Here is a tiny trained network, its code and every weight. The questions are about switching its units off for an input and a class, where a switched-off unit gives its printed mean instead of its output.

import numpy as np


def w(rows, s, z=0):
    codes = np.array(rows[::2]) - 128.0
    scale = np.full(codes.shape[1], s)
    scale[-1] = z or s
    return codes * scale


def f(y):
    return y / 2 * (1 + np.tanh(0.7978845608 * (y + 0.044715 * y**3)))


def log_softmax(a):
    a = a - a.max(-1, keepdims=True)
    return a - np.log(np.exp(a).sum(-1, keepdims=True))


def net(x, mask):
    res = np.array(x, float).reshape(1, 5) / 4 @ E
    y = f(res @ A[0][:, :-1].T + A[0][:, -1])
    res = res + np.where(mask, y, B[0][:, -1]) @ B[0][:, :-1]
    return log_softmax(res[-1] @ U[:, :-1].T + U[:, -1])


A, B = {}, {}
E = w([
[79,11,147,209,76,152],'x0',
[119,112,74,148,74,20],'x1',
[116,190,161,204,39,105],'x2',
[178,144,208,75,63,90],'x3',
[60,123,255,119,201,115],'x4',
],0.0092)
A[0] = w([
[146,123,149,192,69,123,220],'N1',
[121,52,112,135,68,96,141],'N2',
[139,76,120,96,242,114,151],'N3',
[123,107,246,121,129,112,255],'N4',
[178,216,110,116,121,124,215],'N5',
[107,147,51,183,151,147,160],'N6',
[80,40,103,143,205,206,228],'N7',
[131,212,152,121,61,46,174],'N8',
[109,180,180,133,191,171,164],'N9',
[102,226,126,67,76,46,136],'N10',
[89,80,14,23,164,76,165],'N11',
[153,112,44,143,194,110,174],'N12',
[120,120,136,180,28,138,189],'N13',
[150,156,68,102,140,202,161],'N14',
],0.011,0.0048)
B[0] = w([
[29,119,103,139,77,130,202],'N1',
[149,105,146,160,39,107,188],'N2',
[210,138,224,121,114,137,204],'N3',
[76,134,182,70,114,91,231],'N4',
[88,154,23,69,220,122,214],'N5',
[133,144,94,213,150,182,190],'N6',
[156,112,210,149,85,202,248],'N7',
[77,64,72,116,194,2,238],'N8',
[100,126,147,36,152,127,202],'N9',
[131,87,103,147,219,108,230],'N10',
[214,157,147,198,124,104,224],'N11',
[205,104,146,181,178,157,199],'N12',
[80,100,32,176,45,136,213],'N13',
[211,162,77,49,159,185,189],'N14',
],0.0096,0.012)
U = w([
[226,134,155,208,136,159,82],'0',
[207,188,56,77,176,244,34],'1',
[85,114,73,146,221,34,116],'2',
[90,142,254,58,149,197,253],'3',
[89,116,107,166,21,91,224],'4',
[102,123,94,222,112,242,17],'5',
],0.0092,0.0015)

Each question gives the input, the list of numbers given to net, and the class t.
The units are the neurons (one row each of A and B). Each row of codes is followed by its name. A weight is (code - 128) times the scale printed after its matrix; where a second scale follows, it is the last column's (A, B and U).
mask holds one flag per neuron, in row order. A switched-off neuron (its flag False) gives its mean, the last column of its row in B, instead of its output. The means were averaged over made-up inputs and are rounded, as every weight is.
A unit's drop is (log p(t) with every unit on - log p(t) with that unit switched off) / (log p(t) with every unit on - log p(t) with every unit switched off).
The circuit of an input: a set's keep is (log p(t) with only the set's units on - log p(t) with every unit switched off) / (log p(t) with every unit on - log p(t) with every unit switched off). Starting from the 12 units with the biggest drops (on a tie, the unit counted first), units are removed one at a time, each time the one whose removal leaves the highest keep (on an exact tie, the one counted first), for as long as the keep stays at least 0.8.
units of the circuit, in order: the units of the circuit, biggest drop first
most important unit: the unit with the biggest drop
top k neurons: the k neurons with the biggest drops, biggest first
drop of u: that unit's drop, to one decimal
input [2,-1,-2,-2,-3], class 0: most important unit	N5
input [-8,-2,7,-4,-7], class 2: top 4 neurons	[N8; N7; N10; N3]
input [5,-7,-3,-4,-3], class 0: units of the circuit, in order	[N5; N1]
input [-8,5,-7,-2,5], class 0: units of the circuit, in order	[N11; N3]
input [-2,3,-1,0,-7], class 1: top 3 neurons	[N14; N4; N5]
input [6,8,0,-6,1], class 5: top 3 neurons	[N6; N8; N4]
input [6,1,-3,-4,3], class 3: top 2 neurons	[N13; N7]
input [-4,-6,7,8,8], class 2: top 3 neurons	[N8; N7; N10]
input [5,7,-4,-3,-2], class 0: top 2 neurons	[N11; N12]
input [8,-4,-2,4,0], class 4: drop of N7	-0.1
input [-1,-3,5,5,2], class 2: drop of N3	0.0
input [3,7,0,-6,2], class 5: drop of N8	0.1
